Below is a small trained network, with its code and all its weights. Each question gives an input and a class and asks what happens when units are switched off, that is, made to give their printed mean instead of their output.

import numpy as np


def w(rows, s, z=0):
    codes = np.array(rows[::2]) - 128.0
    scale = np.full(codes.shape[1], s)
    scale[-1] = z or s
    return codes * scale


def norm(h):
    return h / np.sqrt((h * h).mean(-1, keepdims=True) + 1e-5)


def f(y):
    return np.maximum(y, 0)


def log_softmax(a):
    a = a - a.max(-1, keepdims=True)
    return a - np.log(np.exp(a).sum(-1, keepdims=True))


def net(x, mask):
    res = np.array(x, float).reshape(1, 8) / 4 @ E
    u = 0
    for l in range(2):
        y = f(norm(res) @ A[l][:, :-1].T + A[l][:, -1])
        res = res + np.where(mask[u : u + 4], y, B[l][:, -1]) @ B[l][:, :-1]
        u += 4
    return log_softmax(norm(res)[-1] @ U[:, :-1].T + U[:, -1])


A, B = {}, {}
E = w([
[108,127,124,121,63,159,117,138,71,184,128],'x0',
[135,106,178,199,172,112,171,83,111,143,132],'x1',
[44,54,53,109,98,143,145,167,123,101,54],'x2',
[101,110,126,116,195,38,63,38,104,175,173],'x3',
[143,159,77,181,144,58,105,127,113,104,116],'x4',
[109,102,128,87,176,99,71,135,176,117,131],'x5',
[95,156,71,150,144,114,143,123,1,71,142],'x6',
[152,102,67,120,155,170,129,174,95,138,116],'x7',
],0.0068)
A[0] = w([
[145,120,109,153,153,140,126,139,65,115,76,4],'0.n1',
[123,242,113,145,22,86,150,174,64,27,216,248],'0.n2',
[102,2,81,197,152,107,134,150,101,103,164,18],'0.n3',
[154,118,80,109,170,141,159,207,129,153,102,109],'0.n4',
],0.0057,0.0022)
B[0] = w([
[103,128,146,102,78,82,162,207,221,154,119,157],'0.n1',
[122,173,135,172,191,126,83,140,191,149,76,254],'0.n2',
[93,148,200,62,98,114,139,120,1,173,176,176],'0.n3',
[117,100,129,2,200,144,146,141,135,116,75,177],'0.n4',
],0.0086,0.0059)
A[1] = w([
[128,63,118,60,194,161,91,140,149,38,52,148],'1.n1',
[176,97,167,186,182,130,151,57,138,19,187,254],'1.n2',
[159,176,75,196,142,168,117,181,84,17,60,53],'1.n3',
[255,113,106,66,212,184,194,242,53,131,88,113],'1.n4',
],0.0057,0.0022)
B[1] = w([
[120,111,129,198,67,96,85,80,133,80,83,236],'1.n1',
[113,189,2,206,200,196,82,83,114,159,76,201],'1.n2',
[179,43,174,152,71,209,45,170,233,171,139,210],'1.n3',
[179,72,92,159,125,48,115,103,79,66,51,253],'1.n4',
],0.0083,0.0053)
U = w([
[99,123,63,113,150,63,108,84,59,93,80,169],'0',
[175,171,125,91,113,142,153,139,163,153,227,27],'1',
[43,106,128,126,122,129,253,151,73,158,136,115],'2',
[169,213,116,233,205,143,99,115,171,186,125,213],'3',
[153,78,122,141,62,154,109,218,202,114,23,181],'4',
[171,169,198,113,60,217,200,159,170,163,163,55],'5',
[111,131,136,67,79,154,169,139,176,153,205,3],'6',
[70,140,87,131,132,124,140,101,197,56,164,10],'7',
],0.011,0.0046)

Each question gives the input, the list of numbers given to net, and the class t.
The units are the neurons (one row each of A and B). Each row of codes is followed by its name. A weight is (code - 128) times the scale printed after its matrix; where a second scale follows, it is the last column's (A, B and U).
mask holds one flag per neuron, layer by layer. A switched-off neuron (its flag False) gives its mean, the last column of its row in B, instead of its output. The means were averaged over made-up inputs and are rounded, as every weight is.
A unit's drop is (log p(t) with every unit on - log p(t) with that unit switched off) / (log p(t) with every unit on - log p(t) with every unit switched off).
The circuit of an input: a set's keep is (log p(t) with only the set's units on - log p(t) with every unit switched off) / (log p(t) with every unit on - log p(t) with every unit switched off). Starting from all 8 units, units are removed one at a time, each time the one whose removal leaves the highest keep (on an exact tie, the one counted first), for as long as the keep stays at least 0.8.
circuit, biggest first: the units of the circuit, biggest drop first
top k neurons: the k neurons with the biggest drops, biggest first
drop when u is switched off: that unit's drop, to one decimal
input [2,0,7,3,-2,-5,-1,7], class 0: circuit, biggest first : (1.n3 0.n3)
input [0,-3,5,3,-5,-4,-7,-6], class 6: circuit, biggest first : (1.n4 0.n2 1.n3)
input [2,2,1,6,-6,0,-5,4], class 5: circuit, biggest first : (1.n4 0.n2)
input [-2,-3,-2,1,-2,-1,-4,-1], class 1: top 3 neurons : (0.n2 1.n4 1.n1)
input [4,3,-3,-6,5,5,6,1], class 4: top 3 neurons : (1.n3 1.n2 0.n1)
input [7,-1,-2,6,-7,8,0,-8], class 6: circuit, biggest first : (1.n4 0.n2)
input [2,-6,5,3,-7,4,1,-7], class 7: circuit, biggest first : (1.n4 1.n3)
input [8,-8,2,7,4,-7,1,-8], class 3: top 2 neurons : (0.n2 1.n4)
input [7,-8,-8,-8,1,2,4,-8], class 3: circuit, biggest first : (0.n2)
input [7,1,-5,4,-4,-1,8,4], class 3: top 3 neurons : (0.n2 0.n4 1.n4)
input [-6,8,5,-2,-6,-6,4,7], class 0: top 4 neurons : (1.n4 0.n3 0.n4 1.n3)
input [-2,5,7,1,7,4,-7,1], class 0: top 2 neurons : (1.n3 0.n3)
input [4,-4,4,0,-7,-1,4,7], class 0: top 4 neurons : (1.n4 1.n3 0.n4 0.n2)
input [6,-2,7,5,-2,0,-1,-7], class 2: top 2 neurons : (1.n4 0.n2)
input [-5,5,0,-1,3,1,1,4], class 0: top neuron : (0.n3)
input [1,3,-8,-6,-6,-7,4,-3], class 3: top 2 neurons : (1.n2 0.n2)
input [0,-1,0,-5,3,3,8,-5], class 3: drop when 0.n4 is switched off : 0.1
input [0,3,-1,8,4,-6,8,-7], class 3: drop when 0.n2 is switched off : 0.2
input [3,2,5,6,-6,-6,-1,5], class 2: drop when 1.n4 is switched off : 0.0
